Below is a small trained network, with its code and all its weights. Each question gives an input and a class and asks what happens when units are switched off, that is, made to give their printed mean instead of their output.

import numpy as np


def w(rows, s, z=0):
    codes = np.array(rows[::2]) - 128.0
    scale = np.full(codes.shape[1], s)
    scale[-1] = z or s
    return codes * scale


def norm(h):
    return h / np.sqrt((h * h).mean(-1, keepdims=True) + 1e-5)


def f(y):
    return y / 2 * (1 + np.tanh(0.7978845608 * (y + 0.044715 * y**3)))


def log_softmax(a):
    a = a - a.max(-1, keepdims=True)
    return a - np.log(np.exp(a).sum(-1, keepdims=True))


def net(x, mask):
    res = np.array(x, float).reshape(1, 3) / 4 @ E
    u = 0
    for l in range(3):
        y = f(norm(res) @ A[l][:, :-1].T + A[l][:, -1])
        res = res + np.where(mask[u : u + 10], y, B[l][:, -1]) @ B[l][:, :-1]
        u += 10
    return log_softmax(norm(res)[-1] @ U[:, :-1].T + U[:, -1])


A, B = {}, {}
E = w([
[190,245,188,116,189,107],'x0',
[137,110,114,199,2,182],'x1',
[154,108,40,139,225,163],'x2',
],0.0057)
A[0] = w([
[113,107,97,106,151,107,84],'L0N0',
[147,118,135,105,126,142,96],'L0N1',
[134,153,116,130,129,107,36],'L0N2',
[126,124,138,142,145,115,6],'L0N3',
[138,143,111,112,143,112,38],'L0N4',
[152,179,181,134,154,125,189],'L0N5',
[97,107,140,136,7,138,133],'L0N6',
[81,117,161,116,133,84,19],'L0N7',
[140,150,180,113,109,111,180],'L0N8',
[103,103,127,134,60,141,88],'L0N9',
],0.016,0.002)
B[0] = w([
[152,88,197,127,162,147,163],'L0N0',
[114,127,119,134,125,129,125],'L0N1',
[106,127,140,117,103,147,129],'L0N2',
[79,120,103,128,111,145,122],'L0N3',
[89,131,180,164,98,167,138],'L0N4',
[84,197,138,157,62,86,220],'L0N5',
[108,254,166,130,116,16,255],'L0N6',
[140,93,121,202,69,118,158],'L0N7',
[184,125,45,147,149,63,187],'L0N8',
[148,176,125,129,127,26,200],'L0N9',
],0.0085,0.0095)
A[1] = w([
[169,137,115,174,190,102,106],'L1N0',
[212,150,78,217,119,183,140],'L1N1',
[145,93,131,163,80,199,36],'L1N2',
[140,134,106,131,161,108,33],'L1N3',
[111,138,97,57,179,130,20],'L1N4',
[110,110,139,143,1,77,154],'L1N5',
[94,83,144,115,132,159,3],'L1N6',
[129,222,116,120,61,145,126],'L1N7',
[120,156,69,82,136,8,31],'L1N8',
[149,80,104,131,160,141,107],'L1N9',
],0.0075,0.002)
B[1] = w([
[88,114,154,122,66,153,162],'L1N0',
[154,123,159,132,72,78,151],'L1N1',
[134,148,99,77,101,138,116],'L1N2',
[123,133,153,169,99,158,128],'L1N3',
[140,130,183,184,92,129,118],'L1N4',
[155,153,172,199,254,110,229],'L1N5',
[193,123,166,126,120,112,118],'L1N6',
[140,185,117,106,173,144,232],'L1N7',
[152,102,63,143,117,108,254],'L1N8',
[153,108,123,143,96,152,133],'L1N9',
],0.0087,0.0062)
A[2] = w([
[114,117,87,115,161,184,5],'L2N0',
[95,170,167,117,175,133,99],'L2N1',
[135,97,108,139,74,102,127],'L2N2',
[112,214,68,103,145,118,106],'L2N3',
[170,113,89,120,63,129,102],'L2N4',
[156,152,145,91,80,164,239],'L2N5',
[132,252,116,107,92,131,174],'L2N6',
[107,195,185,165,120,108,184],'L2N7',
[138,148,169,100,103,115,56],'L2N8',
[144,165,144,136,158,87,93],'L2N9',
],0.012,0.0016)
B[2] = w([
[138,127,219,158,121,90,127],'L2N0',
[106,138,62,68,29,120,162],'L2N1',
[159,171,109,128,40,190,136],'L2N2',
[226,55,158,254,162,68,213],'L2N3',
[80,180,58,63,104,135,131],'L2N4',
[121,138,65,159,148,93,128],'L2N5',
[245,17,113,232,196,12,247],'L2N6',
[115,240,135,120,143,117,233],'L2N7',
[93,119,107,127,171,125,136],'L2N8',
[123,152,98,100,131,109,205],'L2N9',
],0.0068,0.013)
U = w([
[136,111,44,112,26,193,124],'0',
[83,144,47,151,212,206,3],'1',
[170,162,113,204,166,8,140],'2',
[142,1,177,128,167,209,132],'3',
[30,195,147,45,133,151,119],'4',
],0.016,0.041)

Each question gives the input, the list of numbers given to net, and the class t.
The units are the neurons (one row each of A and B). Each row of codes is followed by its name. A weight is (code - 128) times the scale printed after its matrix; where a second scale follows, it is the last column's (A, B and U).
mask holds one flag per neuron, layer by layer. A switched-off neuron (its flag False) gives its mean, the last column of its row in B, instead of its output. The means were averaged over made-up inputs and are rounded, as every weight is.
A unit's drop is (log p(t) with every unit on - log p(t) with that unit switched off) / (log p(t) with every unit on - log p(t) with every unit switched off).
most important unit: the unit with the biggest drop
k most important neurons: the k neurons with the biggest drops, biggest first
top k neurons in layer l: the k neurons of layer l with the biggest drops, biggest first
drop of u: that unit's drop, to one decimal
input [3,5,7], class 0: most important unit -> L0N6
input [-3,1,5], class 0: 2 most important neurons -> (L1N5; L2N6)
input [-1,-3,2], class 3: 2 most important neurons -> (L0N6; L0N5)
input [1,1,6], class 0: 2 most important neurons -> (L0N6; L1N5)
input [-7,0,4], class 0: top 3 neurons in layer 2 -> (L2N6; L2N3; L2N2)
input [-2,-4,-1], class 3: 4 most important neurons -> (L0N6; L0N5; L0N0; L0N9)
input [-4,0,3], class 0: 4 most important neurons -> (L0N5; L0N6; L1N5; L2N6)
input [-2,0,3], class 3: 4 most important neurons -> (L0N6; L0N5; L0N0; L0N7)
input [-2,1,4], class 0: 2 most important neurons -> (L0N6; L1N5)
input [1,-3,4], class 4: 2 most important neurons -> (L0N6; L2N6)
input [-4,-2,6], class 3: drop of L0N6 -> 0.8
input [-5,-7,3], class 3: drop of L0N6 -> 0.5
input [0,4,6], class 0: drop of L0N5 -> 0.2
input [-7,3,7], class 0: most important unit -> L0N5
